Below is a small trained network, with its code and all its weights. Each question gives an input and a class and asks what happens when units are switched off, that is, made to give their printed mean instead of their output.

import numpy as np


def w(rows, s, z=0):
    codes = np.array(rows[::2]) - 128.0
    scale = np.full(codes.shape[1], s)
    scale[-1] = z or s
    return codes * scale


def norm(h):
    return h / np.sqrt((h * h).mean(-1, keepdims=True) + 1e-5)


def f(y):
    return y / 2 * (1 + np.tanh(0.7978845608 * (y + 0.044715 * y**3)))


def log_softmax(a):
    a = a - a.max(-1, keepdims=True)
    return a - np.log(np.exp(a).sum(-1, keepdims=True))


def net(x, mask):
    res = np.array(x, float).reshape(1, 6) / 4 @ E
    u = 0
    for l in range(4):
        y = f(norm(res) @ A[l][:, :-1].T + A[l][:, -1])
        res = res + np.where(mask[u : u + 4], y, B[l][:, -1]) @ B[l][:, :-1]
        u += 4
    return log_softmax(norm(res)[-1] @ U[:, :-1].T + U[:, -1])


A, B = {}, {}
E = w([
[94,160,73,149,100,172,95],'x0',
[205,35,127,67,138,58,73],'x1',
[69,34,161,140,82,170,111],'x2',
[129,132,117,189,180,66,120],'x3',
[222,68,145,162,175,170,61],'x4',
[93,121,206,107,85,2,163],'x5',
],0.008)
A[0] = w([
[153,9,106,136,82,206,131,158],'0.n1',
[129,229,253,85,173,198,96,119],'0.n2',
[179,196,104,135,21,185,132,3],'0.n3',
[132,96,161,71,159,187,14,86],'0.n4',
],0.0066,0.0025)
B[0] = w([
[180,94,85,142,246,166,130,253],'0.n1',
[89,150,120,178,123,123,118,180],'0.n2',
[117,146,85,212,44,100,146,156],'0.n3',
[254,122,112,106,85,218,177,209],'0.n4',
],0.0097,0.0037)
A[1] = w([
[126,102,114,121,254,132,162,57],'1.n1',
[84,88,107,62,57,33,159,59],'1.n2',
[216,154,95,129,71,77,193,8],'1.n3',
[99,176,103,137,72,108,128,14],'1.n4',
],0.0071,0.0016)
B[1] = w([
[148,72,160,110,113,124,4,219],'1.n1',
[83,102,153,40,104,154,85,251],'1.n2',
[150,104,112,96,94,147,94,171],'1.n3',
[126,103,119,100,154,194,156,173],'1.n4',
],0.014,0.0025)
A[2] = w([
[194,181,62,137,144,52,94,42],'2.n1',
[94,40,136,164,82,132,179,131],'2.n2',
[122,124,64,93,111,95,101,16],'2.n3',
[153,162,172,254,199,79,112,3],'2.n4',
],0.0082,0.0022)
B[2] = w([
[251,130,96,64,90,188,85,249],'2.n1',
[235,91,167,146,88,154,87,196],'2.n2',
[254,115,190,96,21,86,135,136],'2.n3',
[127,80,187,88,76,48,145,210],'2.n4',
],0.0094,0.0015)
A[3] = w([
[89,129,216,132,2,117,109,79],'3.n1',
[212,196,66,114,157,56,103,1],'3.n2',
[206,65,86,195,178,154,43,241],'3.n3',
[175,138,175,104,176,68,191,192],'3.n4',
],0.006,0.0012)
B[3] = w([
[171,56,172,112,82,64,120,166],'3.n1',
[187,71,131,92,209,229,6,152],'3.n2',
[174,119,105,100,178,93,129,254],'3.n3',
[93,151,133,188,121,182,159,141],'3.n4',
],0.013,0.0064)
U = w([
[87,74,218,38,45,95,153,164],'0',
[92,197,103,145,128,189,209,8],'1',
[248,46,152,98,182,190,81,209],'2',
],0.012,0.0016)

Each question gives the input, the list of numbers given to net, and the class t.
The units are the neurons (one row each of A and B). Each row of codes is followed by its name. A weight is (code - 128) times the scale printed after its matrix; where a second scale follows, it is the last column's (A, B and U).
mask holds one flag per neuron, layer by layer. A switched-off neuron (its flag False) gives its mean, the last column of its row in B, instead of its output. The means were averaged over made-up inputs and are rounded, as every weight is.
A unit's drop is (log p(t) with every unit on - log p(t) with that unit switched off) / (log p(t) with every unit on - log p(t) with every unit switched off).
The circuit of an input: a set's keep is (log p(t) with only the set's units on - log p(t) with every unit switched off) / (log p(t) with every unit on - log p(t) with every unit switched off). Starting from the 12 units with the biggest drops (on a tie, the unit counted first), units are removed one at a time, each time the one whose removal leaves the highest keep (on an exact tie, the one counted first), for as long as the keep stays at least 0.8.
circuit, biggest first: the units of the circuit, biggest drop first
k most important neurons: the k neurons with the biggest drops, biggest first
top k neurons in layer l: the k neurons of layer l with the biggest drops, biggest first
input [1,-2,-5,-7,1,4], class 0: most important neuron	[0.n1]
input [8,-7,5,-4,6,-2], class 1: circuit, biggest first	[3.n2; 1.n1; 0.n3]
input [-8,7,-8,-5,-5,0], class 0: circuit, biggest first	[0.n1; 3.n3]
input [4,2,-2,4,-1,5], class 0: 2 most important neurons	[1.n2; 0.n1]
input [-1,-1,-4,-3,0,0], class 1: 3 most important neurons	[1.n4; 0.n1; 0.n2]
input [-1,1,-5,-1,-8,-7], class 1: 3 most important neurons	[0.n1; 1.n4; 1.n1]
input [-6,-6,4,7,6,0], class 0: top 2 neurons in layer 2	[2.n4; 2.n1]
input [-1,-6,-6,-4,6,-1], class 1: 2 most important neurons	[0.n1; 0.n2]
input [8,4,-1,6,-2,3], class 0: 2 most important neurons	[0.n1; 1.n2]
input [-6,-2,-8,-8,-6,-1], class 1: top 2 neurons in layer 1	[1.n1; 1.n4]
input [2,-7,1,-3,5,-5], class 1: top 2 neurons in layer 0	[0.n3; 0.n2]
